beki_nez: [-14  16  -3 -26  14 -38  22  15 -13 -25  13 -15  -8   6 -20   4  -2   2
  15 -11  -7 -37   3  -9  -7   0  11  31  20   8 -12]
kesi_morab: [ 12  22  13  16   7  30   8  22   3  -6 -20  -7  44  47  11 -12   3 -14
 -40  22  31  30  -5  22  -6  19  19 -27  -9 -24 -49]
raduv_zured: [-13   8  29  16  20 -18  11   1 -26  -5   7  10   4  17 -26  32  17   6
 -43 -26  12 -33  19  35 -40  -5  14 -22 -18  13 -32]
veri_guvar: [-20  44 -12  -2   6  -3  10  47   0 -39   8 -39  26  19 -10 -28 -18 -17
 -26  31  29  18 -35 -25  -6  -9  12 -15  44 -29 -35]
beki_nez: [-11 -25  30   0   3 -14 -14   6   2  -9  25  -8 -27 -20  -4 -19 -13  23
 -26  12 -39   8 -23 -16  -7 -17 -27 -18  14  -7  42]
veri_guvar: [ -8   0   3  29  -6   6 -13   3  -1   0  12   8  18 -31  13 -15 -18 -13
 -46   0  -5  16 -20 -12  -7 -24 -10 -50  -2   4   7]
veri_guvar: [-22  13   7  31   6  -8   5   2 -22  -2  23  10  15 -27  -9  14  -6 -16
 -51 -20  21 -18  -6   8 -33 -23   6 -51  -4  19 -20]
kesi_morab: [-37   2  -5  13  -6  -2   1  25   2  -4  16 -14  20 -39  -8   4  -4 -21
 -28 -10  14   0   5   4 -23 -19  17 -41  23  -5 -19]
beki_nez: [-38  -4 -30 -19 -14  20  38  32  16  18   4 -21  53 -61  29   1  -5 -62
  23 -15  33  -2  35  23  -5  28  57 -19  28  -1 -45]
kesi_morab: [ -6 -17 -18  31 -25  -2 -12  -6   7  15  21  24   2 -48 -24  17   4 -15
   0 -40   9 -12  30   7  -8 -28   6 -17  -2  17 -16]
kavik_fim: [ 15 -28 -11 -16 -21  51  30  14  32  30   2  -5  42 -37  61 -41 -21 -48
  28  19  10  38   7  10  31  52  27  -7  10  -9 -14]
kesi_morab: [  0  22 -34  32 -12 -28  -8 -12 -15  -9  20  28   7 -34 -23  10 -11 -18
  -8 -41   6 -30   2 -25  -2 -45  -4  -7  -4  36 -14]
kesi_morab: [-14  -1  -7  38 -14   1 -32  11  11   5 -23  13  35  -7 -23  27  24  -8
 -37 -33   1   6  42  27 -19 -36  18 -39 -16  -7 -35]
raduv_zured: [  1 -12 -26 -18 -16   4 -12   2  26   6 -22  -4  35 -48  63 -41 -28 -25
  13  11 -53  31 -14 -38  40  -5  -6  -9   3   2  44]
raduv_zured: [-12  34 -26  16   5  17  11 -16 -19  15 -18   8  22   3   5  36  13 -25
   0 -13  60 -12   9  20 -16   5  22 -18 -16  15 -34]
kesi_morab: [ 14  34 -54 -53   1  -8  37   2   5 -11 -21 -14  36  -9  59 -37 -31 -42
  67  14 -10  -6 -19 -46  52  32  18  54  15  17   4]
kesi_morab: [ 42  -3   7   1   2   5  -3 -28  -4   6  -9  22 -22  39  -1   0   5  21
  20   4  -6  -1  -3   0  18  14 -19  34 -27   8  11]
raduv_zured: [ 11 -15  10 -23   4 -16  22  -2  -3  -4  24   2 -15 -15  11 -21 -18   1
  18   0 -27 -17 -10 -15  12  15  -7  24   7  16  19]
beki_nez: [-14 -35  -1  24 -27  28 -12   7  20  23  30   1 -15 -46 -19   4   3  -6
   1  -6  24  19  15  14 -11  -8   0 -28  19 -12  -4]
veri_guvar: [  0  -8  20   3   5   9   7   2  -3   5   7   0  -2   5   2   0   1   3
 -14   5   5   3  -1  15 -10  11   2 -12  -3  -3  -4]
kavik_fim: [ 16   8   7   6   9  -1  -7 -17 -10  -1 -12  12  -7  26   2   5   4  14
  -7   3  -4  -1  -8  -1   2  -1 -13   5 -21   6   9]
raduv_zured: [ -5   0  25 -19  12   2   7  26   5 -20   7 -30  -8  26   0 -25  -8  14
 -13  36  -7  18 -26  -7  -2  14  -5   2  25 -29   5]
kavik_fim: [ 10  -2  22  -9  11   3  15   3  -6  -4   8  -4  -8  22   2  -9  -3   8
  -6  14   0  -1 -10   6  -2  20  -2   7  -1  -4  -2]
beki_nez: [ 10 -19  -5  17 -17  30 -10 -14  11  26   3  12 -15  -7  -8  12  11   2
  17  -1  26  15  13  16   2   7  -3  -2  -6  -5  -2]
raduv_zured: [ -5  13  10   1  11   8  13   4 -11  -3   4  -8  -3  22 -10  10   6   2
  -9   9  31  -4  -5  14 -16  13   8  -4   3  -6 -20]
beki_nez: [ 17  40 -14  13   8 -19 -13  -2 -11 -25 -24  10  25  35   2  -9  -7   0
 -25   0 -12   0 -18 -24  11 -24  -8   2 -17   7  -9]
veri_guvar: [-29  -4  40  -6  18 -10  15  30 -10 -20  33 -27  -1 -14   5 -24 -20   3
 -53  22 -12   3 -34  -5 -26   0  -4 -40  27 -12   9]
kavik_fim: [ 68  -2  54  47  10  -6  -2 -12 -19 -16  28  44 -16  71 -39 -17  -3  33
 -58  -5  -7  -7 -12  13  -7  -4 -28   2 -39  11 -31]
kesi_morab: [ 32  27 -17 -14   6   2  15  -8  -4  -9 -20   5  18  34  25 -19 -11 -10
  20  13   2   2 -16 -18  28  20   1  32 -12   8  -8]
beki_nez: [ -6  17  27 -14  29 -25   8   7 -19 -22 -12  -9   8  32   8  -2  -1  14
 -33   7 -26 -14 -14   0 -12   1  -1  -4 -10   2   6]
kavik_fim: [-40  -1 -40 -29  -8 -15 -24 -13   8   4 -12 -23 -34 -45   4  17   2   9
  53   4 -14  -2  -9 -36  11 -24 -16  19  27  -2  62]
kavik_fim: [ -9 -33 -28  27 -47  22 -12  26  38  14  37   0   8 -67 -23 -17  -9 -29
  15 -17  19  24  25  -3   8 -19  12 -19  38 -14 -26]
veri_guvar: [-37  16 -10   0  12  -9  15 -11 -26   7   9  -2  -4 -30  -1  35   4 -14
  -4 -18  31 -31   1   9 -29  -5  12 -21   2  22  -2]
raduv_zured: [-21  43 -71 -18  -5  -3   7 -16  -6   5 -31  -4  37 -42  48   6 -15 -45
  41  -7  16  -7 -11 -36  24  -7  15   5   3  25  12]
kavik_fim: [ 11  39  31  21  38 -30 -26 -32 -44 -23 -25  15 -41  91 -47  46  31  61
 -41   1   6 -27 -19   9 -31 -27 -33   9 -41   6  10]
veri_guvar: [ 27  13  -8  42 -17  24 -17  10  12  -4  -6  16  35  19  -5 -20  -6 -14
 -34   4  18  32  -4  -1   9 -14   1 -26 -10 -12 -37]
raduv_zured: [ 17 -19  23   7   1  28  20  -7  -1  23   7  15  20  -9  35 -13  -9 -17
 -18   4   4  10   1  23   0  31   8 -24 -21   9  -7]
kavik_fim: [-26  12  18 -23  22   0  17  14 -12  -8  -3 -29 -10  25  -6  15  12  10
  -3  18  21  -7  -6  17 -23  20  12   1  15 -16  -7]
kavik_fim: [  9   1  25  10   6  34  17  14   0   7   3  -7   9  38  -6   1  11  -2
 -19  19  44  17   3  37 -16  32  16 -15  -2 -22 -41]
veri_guvar: [  5   2   9  20   0  18   3  -1  -4   8   2   8  12   7  -1   5   3  -7
 -22   0  24   7   3  18 -11   5   6 -22 -10  -1 -22]
kesi_morab: [ 19   7   4  23  -1   3   6 -11 -13  -1  25  18 -11   5 -14  -4  -9   0
 -12  -3  22  -7 -15  -4  -4  -3 -11  -4  -6  14 -12]
veri_guvar: [ -3  10  -8  12   1   3   6 -10 -11   8  -2  11   4   0  -9  24  10  -8
   0 -17  26 -15  14  16 -12   0  11  -5 -12  13 -20]
beki_nez: [-26 -20 -17  28 -30  40  -8  23  28  24   8  -5  47 -69  26 -14 -11 -46
 -25  -3  21  39  12  11  -5  -8  22 -67  16 -14 -20]
raduv_zured: [-23   3  -7 -11  -2 -33 -34  25  16 -29 -20 -23   7  -6  -6 -15  -2  15
 -15   5 -56  12  -6 -31   7 -41 -11  -3  20 -21  28]
beki_nez: [ -7   2  -1 -15   4 -26   9   8  -6 -16  18  -8 -19  -2 -21   0  -3   8
  14  -6  -9 -22  -1 -12  -3  -6  -2  23  18   5   2]
[ 28   2  -9  27 -11   9 -14 -17   3  10 -14  30  21   4  10  -2  -1  -8
 -12 -14  -5   8   8   1  13 -10  -4  -9 -30  13  -8] => kavik_fim
[ 11 -19 -25  -8 -19 -35  -9 -10  11  -5  17  19   0 -60  17 -30 -29 -11
  23 -25 -65 -14  -3 -48  33 -29 -18  19   4  31  41] => kavik_fim
[-37  -1 -20 -26   5 -55  -6  -9 -12 -14  12  -7 -23 -58   2   7 -14   5
  20 -23 -50 -39  -9 -42   1 -36 -15  13  18  28  56] => veri_guvar
[ -4   4  -8  -5   2 -14   4  -8  -8   0  -1   5  -7  -2 -11  18   8   1
  15 -17   2 -22  13   3  -4  -4   5  15  -4  13  -3] => veri_guvar
[ -2   8   8   9   8  15  10  -1  -8  10 -13   3  10  26 -11  29  22  -3
  -8  -8  36  -7  23  38 -20  16  21  -7 -15  -3 -37] => beki_nez
[ 27  43 -59  12 -14 -10   4  -6   0  -9 -26  25  56   0  17  -9 -12 -43
  18 -27   6 -10  11 -25  32 -14  19  19 -18  28 -39] => kesi_morab
[ 29  40 -19  29  -1   6  -2   1  -5 -11 -25  20  48  39   2  -5  -1 -20
 -25  -8  20   6   2   0   9  -8  12  -7 -25   6 -49] => kesi_morab
[-14  -4 -18 -17  -5  -2   1   1   7   5  -6  -9   6 -29  19  -3  -6 -12
  22  -1 -10   1   1 -12  10   1   5   4  10   3  17] => kavik_fim
[-26  33 -13 -10  10 -19  13  23 -11 -26   8 -24   7   4 -15   1  -6 -10
  -5   4  20 -14 -14 -14 -12  -9  12   1  28  -5 -21] => veri_guvar
[-15  -6  25 -38  22  23  34   3  -8  13  -3 -29 -22  29   9  18  17  10
  27  28  35  -3   2  36 -16  57  17  18  10 -18  -3] => veri_guvar
[-20  16  -7  33  -1 -31  -7   3 -19 -15  23  16  15 -38 -17   7 -13 -15
 -48 -33  -5 -25  -5 -15 -22 -47  -2 -40  -1  27 -11] => veri_guvar
[ -4  -1  -2  10  -4 -27 -14   8   1 -18  14   5   5 -24  -6 -17 -16   0
 -24 -11 -36  -5 -11 -27   3 -34 -13 -12   7   9  13] => veri_guvar
[ 10  -5   4   8  -7  28   8  11  11  10  -3   0  21   9   8  -8   2 -14
  -5   7  21  19  10  20   2  20  15 -11  -2 -13 -28] => kesi_morab
[ 12 -10  59 -16  31   2  -2 -13 -17  -8   4 -13 -57  60  -8  -1   8  57
 -16  43 -12   7 -37   7 -13  22 -36  13  -7 -19  43] => kesi_morab
[ 32  15  -2 -15  10  -2  11 -17  -9  -6  -9   7  -9  36  15 -14  -9   9
  21  17  -4  -3 -21 -16  22  19 -13  36 -12   8  11] => kesi_morab
[-19 -16  19  17  -2  19   8   9  -2  17  17  -2 -12   0 -36  35  26   2
  -9 -15  47  -8  33  50 -36  10  21 -19   4 -11 -39] => beki_nez
[-31 -13  -3 -44   5   3  41  20   6  11   4 -25  21 -40  35  -3  -6 -32
  28  -1   0 -13  18  16  -3  39  37   3  22   2  -7] => beki_nez
[ -2  16 -20  36  -8   4  -6 -16 -12  11  -1  25  18 -17  -8  25   5 -19
 -18 -29  29 -12  12   9 -13 -22   7 -27 -20  23 -24] => veri_guvar
[ -9   7  -8  -5   4 -33  -3  -1  -8 -13  -1   5   7 -17   0   2  -5  -3
  -6 -21 -30 -23   4 -15   0 -22   0   3  -3  18   9] => kavik_fim
[  6  -3  -3 -21   2  -8  17  -2  -2  -4  15  -4 -12 -10  11 -16 -15  -3
  25   6 -11  -9 -13 -18  14  13  -5  23  11   9  15] => raduv_zured
[ 12 -19 -24  22 -35  45  10  16  32  31  -2  13  51 -30  12  -6   4 -49
  13 -18  35  25  46  33  11  20  40 -18  -1  -7 -59] => kesi_morab
[  1 -20  24  -8   5 -16   0   5   1  -7  14  -2 -12  -5  -1 -13  -6  14
 -12   1 -35  -5  -4  -4  -2  -2 -10   1   3   0  19] => veri_guvar
[  2  -4 -15   6  -8   3  -4 -12   3  13 -10  14  19 -25  21   2  -4 -16
   2 -14 -10   0   9  -2   9  -5   4 -10 -14  15   6] => raduv_zured
[ 25   2   0  11  -1  -7   1 -11  -3   1  -8  25  24   2  17 -11  -8 -10
 -15 -15 -23  -5   4  -3  12  -4  -1  -3 -27  20  -5] => kavik_fim
[  6 -40  25   6  -4  28  -9 -24   7  34  -1  14 -10 -27  36  -4  -2   7
  -9   9 -19  22  -3  14   2  14 -16 -28 -23   4  43] => veri_guvar

mutu_faka: [-22  -9 -26   9  43   2 -61 -14  17  37  36  35 -46  10 -29 -25   7 -20
  26 -26  15  -6  34 -30   6   1  60 -40  34  -9 -37]
vada_ralud: [ -4 -32  -5   3  -6  13 -34  33  -1 -12  22   8  -2  -8 -16   8  26  -8
   8 -13   7   0  -9 -26 -13 -25   3 -21  -1 -15  -7]
vada_ralud: [ 10  19  27   1 -14  -5  26  -2 -13  -1 -43  13 -18  30  22  22  -5   7
  -5  26  -6  10  26  24   9 -12  -8   6  -2   7   3]
veti_repud: [  5  38 -13  21 -33 -60  28 -25 -11  30 -31   2 -31  28  22  -8  -2  51
  16   1 -25 -34  -4  25  48  33 -10 -15  10   0  -8]
vada_ralud: [  2 -25  15 -13  25  20  -5 -21  15   0  41 -19  17 -52  -5   4  -1 -26
 -28  -3  -7   8   1  -4 -23   0 -15  33 -17 -13  -9]
veti_repud: [ -7   2 -24 -10  16   2   0   8   2 -24  21  -9  35 -11  -8 -24 -23  -9
   7   1  24  -3 -22  -5 -18   4  10   5  -4  17  22]
gil_dapa: [ -7 -21   5   8   7 -28 -21 -13   4  12  27   6 -22 -24   4 -11   3   2
  -4   9   8 -15  15   3 -13 -12  13   5  -2  -9 -20]
veti_repud: [ 12  -6  -7 -23  21  21   1 -17   5 -19  65  -9  19 -45 -12  22  -1 -22
 -10 -21 -30  -7 -12 -12   4   4 -49   6 -22 -26  -6]
gil_dapa: [  9   7  18 -16   2   7   8 -23  16   2  10  -4   8 -29  -2  13 -12 -11
 -18 -12 -31   2   0  12   1   1 -34   8  -7 -10  -8]
vada_ralud: [  8 -11  26   4 -29   6 -16  -3 -10  -9   1  26 -34   6 -13  24  14   1
   3 -20 -24 -10  16 -10  12 -25 -31 -17   3 -25 -29]
mutu_faka: [ 13  18  19  -3 -12 -17  41  11   9  25 -53 -22   9   3  41  29  11  18
 -24  35 -22  20   0  41   7   6 -12  13 -12   9  20]
gil_dapa: [  6  14   6   8 -17  10  25   0  -7   9 -41 -13   4  24   7   4   6  13
  -4   0  -8   9  -7   5  16  21  -5   9   3   7   9]
veti_repud: [ -4  -5  13   6  -9   1 -29 -28  14  21   8  20 -33  -7 -24  -8   0  -3
   3 -37 -21 -12  14 -11  10  -1  -4 -17  20 -17 -38]
vada_ralud: [  7  -6   6  -4 -11   4  18  -5 -19 -35  16 -12  20 -12   1   1 -10   1
  -5   6   5  -9 -14  -1  -7  -2 -29  26 -20  -1  10]
mutu_faka: [ 12  21  43  -2 -44 -13  33 -34 -22 -38 -27  12  -4   8   4  -1 -40  12
  -7   5  -9 -17   9  24   2 -13 -48  27  -8   7  -3]
gil_dapa: [ -2 -20 -12   6   6  27  -9  30  -2   6  -2 -15  11   6  -4   8  33  -4
   0  -3   9  17 -13 -21  -4   6  15  -2  -2  -4   9]
gil_dapa: [  2 -32   0  -9   5  24  -6  26   2 -21  25 -22  33 -32  -5  10  16 -15
 -15   2   8  12 -23 -14 -28 -13 -12  15 -20  -6  14]
gil_dapa: [-17   8 -36   4  38 -10 -18  11   6  18   5  10  -6  23   1 -25  -5  -5
  21  13  34   4  12  -6  -3   8  61 -19  18  19   9]
mutu_faka: [ -6 -18   0   7 -17  14 -15  -6   3  -8   9 -10  12 -15 -26 -24  -1   0
   0 -31   5  -9 -23 -21 -10   8  -5   7   5  -3  -7]
gil_dapa: [  4  23  13   0 -15 -18  21 -24  -4  -3 -20   6  -5   9   8  -6 -25  11
  -1   4  -8 -10   6  21  10   5 -15   8   2   8  -1]
mutu_faka: [ 13   6  -2 -13  17   9  22  27  -9  -9   0  -3   8   7  25  42  16  -7
  -6  32  -7  19   8  11   4 -12 -12  -1 -20  -3  20]
mutu_faka: [ -4 -23 -59 -16  69  30 -23  58   2  -4  66 -11  26 -10   3  27  42 -31
  13  18  22  23 -10 -33  -9  -5  32 -25 -17 -10  26]
veti_repud: [  4  16 -19   2   9 -12  34  20 -16  -3 -18 -17  17  22  30   7   4  14
   3  38  15   7  -7  15   7  14  11  10 -13  17  32]
veti_repud: [  5   7  13  17  -9  -6   8   5 -10  32 -42   9 -39  38  20  22  28  16
   1  18  -8  10  28  10  23   3  16  -7   8  -4 -10]
veti_repud: [  8  -8  12  -2 -30  12  -4  37 -20 -38 -13  20  -2  21  -4  25  10   1
  11   2   2   3  -2  -8  -3 -37 -21 -19  -6  -5   6]
vada_ralud: [ -2 -23 -25  18 -37 -25 -21  -1 -29 -35  54   3  -6 -13 -25 -22   8  25
  27 -33   4 -53 -35 -33  11   0 -30 -12  -7 -23 -16]
mutu_faka: [-13  13  11   9  -4 -34   1 -33  32  43 -34 -11  -2 -15   6 -42 -26  14
 -14  -2   1  -4   1  28  -9  22  29  13  20  21  -7]
vada_ralud: [  7  22   3  -6  -4   0  34 -22 -10 -17  -6 -13  20   1   6  -7 -26   4
  -5   5  -2  -5  -9  13   6  19 -22  25 -10  11  15]
veti_repud: [ 10  -3   9  -1   3  16  -2   1  -7   8   4  10 -23   9   2  34  25  -6
  -2  -2 -22   7  18  -7  18  -6 -16  -9  -4 -21 -15]
mutu_faka: [  3  12  24   2 -18 -14  19 -16  10  15 -36  -7  -1  -3  13  -3 -12  11
 -16   7 -12   3   4  26   0   5  -7  15   2   9   0]
gil_dapa: [ -1  14   0  11 -10 -11   6  -8  -7  12 -23   8 -19  26   4  -4   0  14
   9   0  -2  -5   9   4  17   9   8  -6  11   4  -5]
veti_repud: [ -4 -12   5  -8  28  10  -3 -26  22  18  23 -22  16 -41  -2 -13  -7 -18
 -24  -3  -2   8   0   3 -18  15   6  29  -5  -1  -5]
vada_ralud: [ 15   6  35  -8 -18  20  30  21 -22 -33 -40   8   5  27  19  36  -2  -5
 -10  32   3  23  17  17  -8 -30 -22  16 -15   9  18]
vada_ralud: [ -2   6  -2   5   6 -15  11  21  -5   8 -29   0  -3  23  24   3   4   8
   1  36  19  12  12  17  -5  -7  29   0   0  17  17]
mutu_faka: [-11 -32  27 -14  -8  48 -19 -38  12 -51  39 -18  53 -60 -55 -53 -50 -37
 -21 -49  21  -5 -30 -28 -54  -1 -25  51  -3   8  -6]
gil_dapa: [  0  -1  22   9 -12 -36   4 -35   1  16   0   3 -24 -17  12 -11 -12  14
 -11   9  -8 -19  17  21   0  -1  -6  18  -1  -4 -21]
[ -1  11  -1   1   7  -1  11 -10   6  16 -16  -9   3   4   7  -7  -5   2
  -5   5   0   7   2   9   3  16  11   9   4   9   5] => gil_dapa
[ -2 -21   9  18  -5 -40 -11  -4 -12  15  13   7 -37  -6  20   2  19  18
  -1  27   8 -18  22   9  -2 -16  13   5  -6 -12 -19] => vada_ralud
[-20  -4 -41 -24  90   7 -43  -4  49  36  63   5   9 -39 -10 -17  -9 -45
   1  -2  14  17  17  -8 -22   4  58 -22  12   3  -4] => gil_dapa
[  2   0  17   6  -6 -15  11 -23   5  18 -10 -12  -7 -14  11  -5  -3   9
 -16   7  -8  -3   6  16  -1  10  -4  22  -3  -1  -8] => gil_dapa
[ 11  -9  25 -20  -1  36  17  -2  -7 -43  12 -11  35 -23  -6  15 -16 -24
 -20   3   0  14  -8  -1 -24 -16 -38  33 -23   1  14] => mutu_faka
[ 15 -39  17   2 -31  75 -21  29 -30 -41  20   8  -5  11 -39  45  49 -18
   5 -45 -20   9 -12 -57  10 -21 -51 -11 -10 -40 -18] => mutu_faka
[-11  50 -30   3  37 -42  31 -52  25  57 -18 -22   5   3  22 -45 -36  17
  -1  12   1  -7   2  34  21  65  41  15  17  30  10] => vada_ralud
[ -6  11   4  14 -25 -36  -2 -27   9  23 -18   3 -17  -1  -2 -29 -15  24
   4 -15  -9 -23  -4  13  11  15   4  -4  16   4 -16] => veti_repud
[  6  17   1   5 -25 -11  26  11 -26 -26 -27   4   3  32  12   3  -9  18
  11  17  10  -7  -4   9  10  -4 -11   2  -5  12  17] => vada_ralud
[  4  13 -61  14  -2 -41   6  44 -41 -19  26  13 -16  44  21  15  28  34
  47  24  14 -30 -14 -12  37   1   6 -43 -10  -7  19] => mutu_faka
[ -6 -16  43  15 -60 -20 -19   0   7  -5 -42  15 -15  -4 -12 -20 -11  17
  -6 -16   1 -11  -2   9 -22 -31  -6  -3  15   4 -19] => veti_repud
[  5   1  35 -13  27  19  13   4  16  22 -35   0  -4   0  26  30   4 -23
 -30  39  -1  43  39  28 -18 -18  17  19  -5   9   6] => vada_ralud
[ -1  17 -19 -31  24  17   8  19   6 -48  21   2  51 -10  -8  -5 -40 -27
   7   5  18  10 -19   2 -23 -14  -7  -5  -9  22  36] => gil_dapa
[  1  -6  -9   6 -16 -12   5   8 -20 -24  11  -3   6   3   1  -6   0  13
   9   4  12 -16 -15  -6   0  -3 -10   4  -9   0   7] => vada_ralud
[ -4  10 -31  -4  33  12  10  24 -10  -7   1  -6  17  26  11   0   2  -8
  12  25  29  16   0  -5  -1  10  33  -1  -3  18  29] => veti_repud
[ -3 -29 -14   2  10  -9   3  18 -14 -26  36 -25  29 -27  11 -11   5   1
  -6  28  33  -6 -20  -6 -29  -6   6  29 -25   4  21] => vada_ralud
[ -1  -8   6 -12  40  32 -20   4  16  20  12  13 -15  -2  -3  25  16 -33
  -8   3  -6  28  32  -8  -5 -13  18 -10   5 -10 -12] => mutu_faka
[ -6  12 -27  -6  31  -9  11 -21  11  11  25 -21  22 -19   3 -24 -17  -3
  -2   2   7  -6 -13   4   0  32  12  15  -3  10  11] => veti_repud
[  8  34  -1   6 -15 -56  43   4  -2  22 -47 -10  -4  18  48   9  -5  37
  -3  43  -9  -5   1  49  18  11   1   2  -6  17  21] => mutu_faka
[-25   6  -2  18   9 -32 -37 -44  36  61 -14  14 -36  -4 -17 -57 -20   7
   5 -26   7 -13  20   5  -1  21  57 -13  43  11 -35] => mutu_faka
